Here is a tiny trained network, its code and every weight. The questions are about switching its units off for an input and a target symbol, where a switched-off unit gives its printed mean instead of its output.

import numpy as np


def w(rows, s, z=0):
    codes = np.array(rows[::2]) - 128.0
    scale = np.full(codes.shape[1], s)
    scale[-1] = z or s
    return codes * scale


def f(y):
    return np.maximum(y, 0)


def softmax(a):
    e = np.exp(a - a.max(-1, keepdims=True))
    return e / e.sum(-1, keepdims=True)


def log_softmax(a):
    a = a - a.max(-1, keepdims=True)
    return a - np.log(np.exp(a).sum(-1, keepdims=True))


def net(x, mask):
    ids = ['αβγδεζηλξπσφψ'.index(c) for c in x.split()]
    T = len(ids)
    res = E[ids] + P[:T]
    u = 0
    for l in range(3):
        q, k, v = (res @ M[l].T for M in (Q, K, V))
        z = softmax(np.where(np.tri(T) > 0, q @ k.T / 2**0.5, -1e9)) @ v
        res = res + np.where(mask[u], z, O[l][:, -1]) @ O[l][:, :-1]
        u += 1
        y = f(res @ A[l][:, :-1].T + A[l][:, -1])
        res = res + np.where(mask[u : u + 4], y, B[l][:, -1]) @ B[l][:, :-1]
        u += 4
    return log_softmax(res[-1] @ U[:, :-1].T + U[:, -1])


Q, K, V, O, A, B = {}, {}, {}, {}, {}, {}
E = w([
[185,84,102,110],'α',
[84,18,107,112],'β',
[110,103,41,204],'γ',
[252,177,91,183],'δ',
[88,163,13,93],'ε',
[207,170,81,89],'ζ',
[128,147,119,232],'η',
[137,109,184,115],'λ',
[64,165,112,193],'ξ',
[185,49,129,135],'π',
[65,192,87,217],'σ',
[76,120,190,78],'φ',
[155,129,176,115],'ψ',
],0.012)
P = w([
[102,1,199,171],'0',
[134,120,90,111],'1',
[132,109,97,112],'2',
[138,114,98,114],'3',
[131,110,98,111],'4',
[130,112,97,106],'5',
[129,114,95,111],'6',
[128,111,98,108],'7',
[133,114,99,116],'8',
[126,106,95,111],'9',
[132,110,97,113],'10',
[132,106,102,113],'11',
[133,110,94,115],'12',
[132,109,97,115],'13',
],0.0096)
Q[0] = w([
[140,254,221,203],'0.h0',
[40,222,127,156],'0.h0',
],0.0076)
K[0] = w([
[155,213,13,145],'0.h0',
[208,254,141,106],'0.h0',
],0.0094)
V[0] = w([
[1,83,192,105],'0.h0',
[146,178,129,134],'0.h0',
],0.0043)
O[0] = w([
[84,112,149,81,15],'0.h0',
[3,147,132,155,2],'0.h0',
],0.0053,0.00065)
A[0] = w([
[111,153,224,27,104],'0.n0',
[131,71,254,38,220],'0.n1',
[168,128,228,177,75],'0.n2',
[144,244,110,61,3],'0.n3',
],0.0076,0.0044)
B[0] = w([
[73,164,64,185,170],'0.n0',
[63,82,68,197,255],'0.n1',
[184,126,210,191,138],'0.n2',
[147,60,95,2,134],'0.n3',
],0.0084,0.0034)
Q[1] = w([
[100,96,2,167],'1.h0',
[138,106,21,177],'1.h0',
],0.013)
K[1] = w([
[80,37,252,230],'1.h0',
[177,40,255,244],'1.h0',
],0.0087)
V[1] = w([
[2,91,202,147],'1.h0',
[75,151,2,85],'1.h0',
],0.0065)
O[1] = w([
[169,83,146,252,211],'1.h0',
[58,95,2,129,1],'1.h0',
],0.0063)
A[1] = w([
[142,96,190,76,37],'1.n0',
[118,117,247,153,34],'1.n1',
[79,254,144,193,133],'1.n2',
[123,174,200,72,253],'1.n3',
],0.0093,0.004)
B[1] = w([
[170,80,45,132,143],'1.n0',
[153,196,77,72,203],'1.n1',
[126,1,205,142,243],'1.n2',
[165,75,48,86,251],'1.n3',
],0.0087,0.0029)
Q[2] = w([
[27,178,154,35],'2.h0',
[115,117,164,1],'2.h0',
],0.0094)
K[2] = w([
[113,183,101,1],'2.h0',
[190,247,177,106],'2.h0',
],0.0073)
V[2] = w([
[211,3,170,65],'2.h0',
[97,70,97,87],'2.h0',
],0.0063)
O[2] = w([
[138,1,122,81,255],'2.h0',
[246,116,105,33,141],'2.h0',
],0.0047,0.0056)
A[2] = w([
[189,225,118,102,152],'2.n0',
[42,115,111,118,255],'2.n1',
[114,247,182,119,23],'2.n2',
[158,73,1,179,112],'2.n3',
],0.0096,0.0068)
B[2] = w([
[127,79,13,171,166],'2.n0',
[165,160,1,149,191],'2.n1',
[203,139,25,159,128],'2.n2',
[28,216,227,37,254],'2.n3',
],0.0084,0.0099)
U = w([
[92,134,223,45,88],'α',
[58,76,126,91,68],'β',
[64,255,200,153,73],'γ',
[254,195,111,185,255],'δ',
[101,227,75,78,84],'ε',
[192,38,93,51,161],'ζ',
[149,116,218,178,129],'η',
[112,112,126,140,126],'λ',
[139,67,143,166,91],'ξ',
[104,94,218,87,79],'π',
[125,64,145,210,89],'σ',
[71,99,24,191,89],'φ',
[119,138,137,149,155],'ψ',
],0.009,0.0052)

Each question gives the input, a string of symbols that net reads in full, and the target symbol t.
The units are the heads (2 rows each of Q, K, V and O) and the neurons (one row each of A and B). Each row of codes is followed by its name. A weight is (code - 128) times the scale printed after its matrix; where a second scale follows, it is the last column's (O, A, B and U).
mask holds one flag per unit, layer by layer, with each layer's heads first. A switched-off unit (its flag False) gives its mean, the last column of its rows in O or B, instead of its output. The means were averaged over made-up inputs and are rounded, as every weight is.
A unit's drop is (log p(t) with every unit on - log p(t) with that unit switched off) / (log p(t) with every unit on - log p(t) with every unit switched off).
The circuit of an input: a set's keep is (log p(t) with only the set's units on - log p(t) with every unit switched off) / (log p(t) with every unit on - log p(t) with every unit switched off). Starting from the 12 units with the biggest drops (on a tie, the unit counted first), units are removed one at a time, each time the one whose removal leaves the highest keep (on an exact tie, the one counted first), for as long as the keep stays at least 0.8.
units of the circuit, in order: the units of the circuit, biggest drop first
most important unit: the unit with the biggest drop
top k neurons: the k neurons with the biggest drops, biggest first
top k neurons in layer l: the k neurons of layer l with the biggest drops, biggest first
drop of u: that unit's drop, to one decimal
input δ σ λ β ξ ψ, target ζ: top 3 neurons : (0.n2 2.n3 1.n3)
input β δ γ, target α: units of the circuit, in order : (2.n3 2.h0)
input φ φ ζ π φ ψ β φ η, target γ: top neuron : (2.n3)
input δ σ α ψ, target ζ: units of the circuit, in order : (1.h0 2.n3 0.n2)
input δ ζ δ π ε α ξ λ β α ζ, target ζ: top 2 neurons : (0.n2 2.n0)
input ζ η δ δ β π δ ε δ φ φ π η φ, target φ: units of the circuit, in order : (2.n1 0.n1 1.h0)
input φ ξ ε, target γ: units of the circuit, in order : (1.h0 2.n3 0.n1)
input ξ δ ε δ ζ δ φ δ α δ γ, target γ: units of the circuit, in order : (2.n3 1.h0)
input β ψ φ φ σ δ δ β, target α: top 2 neurons : (2.n3 0.n1)
input η δ φ φ ψ, target δ: top 4 neurons : (2.n3 1.n1 0.n1 0.n2)
input φ δ δ ε γ, target γ: top 2 neurons in layer 0 : (0.n1 0.n0)
input δ ψ η η δ δ δ ζ σ δ δ φ ψ ε, target ζ: top 2 neurons : (0.n2 0.n1)
input β ζ δ φ α, target α: units of the circuit, in order : (2.n3 1.h0 2.h0 2.n1)
input δ ψ ψ σ σ η, target ζ: most important unit : 1.h0
input δ δ ε ξ, target ζ: top 3 neurons : (1.n3 2.n3 0.n1)
input δ η η β δ δ, target ζ: top 4 neurons : (1.n3 0.n1 0.n2 2.n0)
input η δ δ δ δ ε φ σ λ δ δ ζ γ σ, target σ: top 3 neurons : (1.n2 2.n3 1.n3)
input φ ζ δ, target γ: top 4 neurons : (2.n3 0.n0 2.n1 0.n1)
input δ η π π η δ α β ε φ, target ζ: top 2 neurons : (0.n2 2.n3)
input ε σ φ δ φ, target ε: top 2 neurons : (2.n3 2.n1)
input δ π δ δ σ φ ε, target ζ: top 2 neurons in layer 1 : (1.n3 1.n0)
input φ ζ γ φ η, target γ: top neuron : (2.n3)
input φ β π γ ε λ φ σ δ φ β λ, target γ: top 2 neurons in layer 2 : (2.n3 2.n0)
input δ ξ φ φ λ η η σ, target ζ: top 2 neurons in layer 0 : (0.n2 0.n1)
input δ ε φ π δ φ φ α φ σ, target ζ: top 2 neurons : (2.n3 1.n3)
input δ η φ β π ε η ψ ζ ζ ζ σ λ, target ζ: top 4 neurons : (0.n2 2.n3 0.n1 1.n3)
input λ ζ η, target η: top 2 neurons in layer 2 : (2.n1 2.n0)
input ε ψ φ, target ε: top neuron in layer 0 : (0.n1)
input δ ε γ σ ζ ε δ δ δ β η α η φ, target ζ: top 3 neurons in layer 0 : (0.n2 0.n1 0.n0)
input δ β ζ ε α δ ψ φ λ, target ζ: drop of 0.n0 : 0.1
